Below are the code and all the weights of a small trained network. Each question names an input and a target symbol and asks about switching units off, where a switched-off unit gives its printed mean instead of its output.

import numpy as np


def w(rows, s, z=0):
    codes = np.array(rows[::2]) - 128.0
    scale = np.full(codes.shape[1], s)
    scale[-1] = z or s
    return codes * scale


def f(y):
    return np.maximum(y, 0)


def softmax(a):
    e = np.exp(a - a.max(-1, keepdims=True))
    return e / e.sum(-1, keepdims=True)


def log_softmax(a):
    a = a - a.max(-1, keepdims=True)
    return a - np.log(np.exp(a).sum(-1, keepdims=True))


def net(x, mask):
    ids = ['ΓΔΠΨΩαεζηθξτ'.index(c) for c in x.split()]
    T = len(ids)
    res = E[ids] + P[:T]
    r = res
    for j in range(3):
        rows = slice(2 * j, 2 * j + 2)
        q, k, v = (r @ M[0][rows].T for M in (Q, K, V))
        z = softmax(np.where(np.tri(T) > 0, q @ k.T / 2**0.5, -1e9)) @ v
        o = O[0][rows]
        res = res + np.where(mask[j], z, o[:, -1]) @ o[:, :-1]
    y = f(res @ A[0][:, :-1].T + A[0][:, -1])
    res = res + np.where(mask[3:11], y, B[0][:, -1]) @ B[0][:, :-1]
    return log_softmax(res[-1] @ U[:, :-1].T + U[:, -1])


Q, K, V, O, A, B = {}, {}, {}, {}, {}, {}
E = w([
[151,129,139,139,109,131,135,157,164,160,117,126],'Γ',
[137,148,131,105,116,141,147,197,146,172,99,194],'Δ',
[157,119,194,148,118,86,105,121,144,120,145,124],'Π',
[130,131,177,78,131,123,111,118,115,151,142,95],'Ψ',
[155,133,137,101,131,163,85,147,131,159,133,165],'Ω',
[185,2,145,40,105,92,159,138,66,92,194,153],'α',
[134,142,129,147,92,71,189,191,143,148,106,150],'ε',
[82,146,184,111,165,98,198,227,142,101,81,111],'ζ',
[63,27,113,108,222,147,92,84,90,130,163,172],'η',
[115,147,136,142,150,71,156,83,93,136,137,153],'θ',
[112,160,75,68,98,69,136,143,159,128,78,123],'ξ',
[122,166,53,94,156,79,174,151,142,178,82,55],'τ',
],0.015)
P = w([
[91,120,166,147,41,134,172,72,191,94,206,127],'0',
[66,66,140,215,26,157,83,114,74,128,42,124],'1',
[144,55,178,101,100,117,237,57,227,212,39,128],'2',
[139,208,50,118,169,88,164,125,198,42,201,104],'3',
[183,164,37,134,186,129,144,122,121,52,94,96],'4',
[118,69,1,148,198,41,118,138,136,129,69,88],'5',
],0.0076)
Q[0] = w([
[126,197,99,111,88,107,159,169,174,110,70,108],'H0',
[135,150,126,100,128,140,160,129,148,87,213,153],'H0',
[169,35,177,122,194,171,83,42,35,103,169,156],'H1',
[124,62,100,118,91,94,160,171,135,163,31,121],'H1',
[90,64,99,95,121,74,137,164,157,127,46,131],'H2',
[111,3,115,106,143,125,113,82,120,142,255,170],'H2',
],0.041)
K[0] = w([
[135,169,50,121,195,86,149,110,135,146,49,121],'H0',
[140,68,173,142,86,152,122,107,92,141,47,124],'H0',
[161,108,213,86,104,179,168,107,230,200,169,166],'H1',
[134,181,68,101,168,97,107,159,156,78,222,127],'H1',
[160,167,60,119,210,83,141,142,172,86,180,114],'H2',
[145,123,147,170,87,191,3,197,92,91,227,122],'H2',
],0.039)
V[0] = w([
[167,131,155,190,159,114,159,172,94,150,158,187],'H0',
[98,137,103,163,154,158,199,141,89,185,160,38],'H0',
[83,151,60,137,105,123,207,50,47,134,136,185],'H1',
[101,151,120,58,150,239,102,135,129,173,138,115],'H1',
[143,117,154,104,145,99,107,51,86,135,148,90],'H2',
[64,127,166,4,145,134,142,160,76,93,110,151],'H2',
],0.027)
O[0] = w([
[158,137,215,72,131,222,174,125,47,126,198,156,4],'H0',
[86,139,110,152,65,254,199,76,156,143,142,75,80],'H0',
[203,66,137,122,176,191,200,70,179,61,29,149,180],'H1',
[55,111,196,85,186,113,104,93,227,138,170,135,23],'H1',
[154,153,135,163,221,90,203,160,132,195,178,43,83],'H2',
[175,94,140,178,89,213,82,238,201,82,200,146,168],'H2',
],0.0081,0.018)
A[0] = w([
[111,50,118,127,237,172,137,103,111,118,120,164,144],'N0',
[120,140,141,112,108,156,126,138,173,111,85,162,3],'N1',
[44,158,213,137,191,143,48,57,170,129,153,195,86],'N2',
[168,83,155,96,161,85,117,158,84,125,158,155,119],'N3',
[17,159,216,74,174,147,180,216,68,131,113,83,69],'N4',
[13,188,242,163,192,111,87,102,174,181,170,159,137],'N5',
[113,102,159,227,219,181,103,154,145,151,153,125,57],'N6',
[100,225,189,109,105,113,26,7,159,128,152,135,61],'N7',
],0.014,0.0043)
B[0] = w([
[94,142,153,151,158,147,94,182,119,169,170,106,160],'N0',
[111,140,167,138,170,91,125,108,105,156,170,104,248],'N1',
[195,154,30,153,156,174,71,38,125,78,172,197,150],'N2',
[131,106,85,100,92,150,138,93,189,170,141,101,179],'N3',
[181,125,145,204,145,163,81,154,146,99,172,139,141],'N4',
[122,141,157,48,106,153,87,190,101,130,34,6,151],'N5',
[52,94,149,119,127,90,172,97,74,59,156,147,141],'N6',
[93,118,175,116,130,124,253,171,167,212,134,224,149],'N7',
],0.013,0.017)
U = w([
[91,132,149,146,116,99,177,156,95,196,109,227,2],'Γ',
[149,153,106,148,135,136,136,87,119,121,154,251,45],'Δ',
[141,143,73,115,126,89,70,93,7,249,190,114,86],'Π',
[120,142,155,74,107,107,129,162,69,112,93,111,37],'Ψ',
[118,102,83,48,132,186,82,136,104,153,101,175,111],'Ω',
[176,4,104,90,100,130,189,126,115,89,146,171,53],'α',
[210,147,141,95,45,151,155,77,8,58,42,216,94],'ε',
[99,180,186,176,14,187,63,157,119,103,143,201,169],'ζ',
[28,98,107,136,206,133,92,91,31,130,155,191,140],'η',
[231,183,188,183,212,175,161,156,79,139,111,153,138],'θ',
[143,120,114,193,175,46,61,180,177,95,30,212,230],'ξ',
[44,159,106,206,98,205,136,26,184,146,100,120,133],'τ',
],0.0031,0.0038)

Each question gives the input, a string of symbols that net reads in full, and the target symbol t.
The units are the heads (2 rows each of Q, K, V and O) and the neurons (one row each of A and B). Each row of codes is followed by its name. A weight is (code - 128) times the scale printed after its matrix; where a second scale follows, it is the last column's (O, A, B and U).
mask holds one flag per unit, heads first, then neurons. A switched-off unit (its flag False) gives its mean, the last column of its rows in O or B, instead of its output. The means were averaged over made-up inputs and are rounded, as every weight is.
A unit's drop is (log p(t) with every unit on - log p(t) with that unit switched off) / (log p(t) with every unit on - log p(t) with every unit switched off).
The circuit of an input: a set's keep is (log p(t) with only the set's units on - log p(t) with every unit switched off) / (log p(t) with every unit on - log p(t) with every unit switched off). Starting from all 11 units, units are removed one at a time, each time the one whose removal leaves the highest keep (on an exact tie, the one counted first), for as long as the keep stays at least 0.8.
circuit, biggest first: the units of the circuit, biggest drop first
most important unit: the unit with the biggest drop
top k neurons: the k neurons with the biggest drops, biggest first
which heads matter: for each layer, one digit per head in row order, 1 if its drop is at least 0.15 and else 0, layers parted by /
input ε ξ Δ Δ ξ Ω, target Δ: most important unit	H1
input ξ τ ξ θ ξ Π, target θ: which heads matter	110
input θ ξ α ξ Π, target α: top 3 neurons	N6, N3, N1
input Ω ξ Π, target Ω: circuit, biggest first	N5, H1, N2
input α ξ θ, target α: circuit, biggest first	H2, N6, N3, H0
input ε τ Γ, target τ: which heads matter	100
input ξ Π θ η Ω Δ, target η: top 2 neurons	N6, N0
input ξ Π Γ α, target Π: circuit, biggest first	H2, H1
input Π ζ Δ, target ζ: circuit, biggest first	H1, H2
input ξ Π ζ ξ Ω, target ζ: circuit, biggest first	H2, H1
input ξ η ζ θ, target η: which heads matter	011
input ξ ε Π Γ, target ε: circuit, biggest first	H1, H0
input ξ Δ ξ θ θ ζ, target θ: which heads matter	100
input ξ ξ θ Ω θ, target θ: which heads matter	011
input ξ ζ ξ Π Π Ω, target Π: circuit, biggest first	H1
input ζ ξ ξ θ ξ θ, target θ: which heads matter	110
input ε θ ζ ζ, target θ: circuit, biggest first	H1, H0, N0
input ξ Δ θ Δ Δ, target θ: circuit, biggest first	H0, H2
input ξ ξ Π Ψ ξ Ω, target Ψ: top 2 neurons	N5, N6
input Ω ξ Ω, target Ω: which heads matter	010
input Δ ξ η ξ θ, target η: circuit, biggest first	N6, H1, H2
input ξ ζ Π θ, target ζ: most important unit	H2
input θ ξ η, target η: which heads matter	010
input ξ ξ Δ ε θ, target Δ: circuit, biggest first	H1, N2, H2, N7
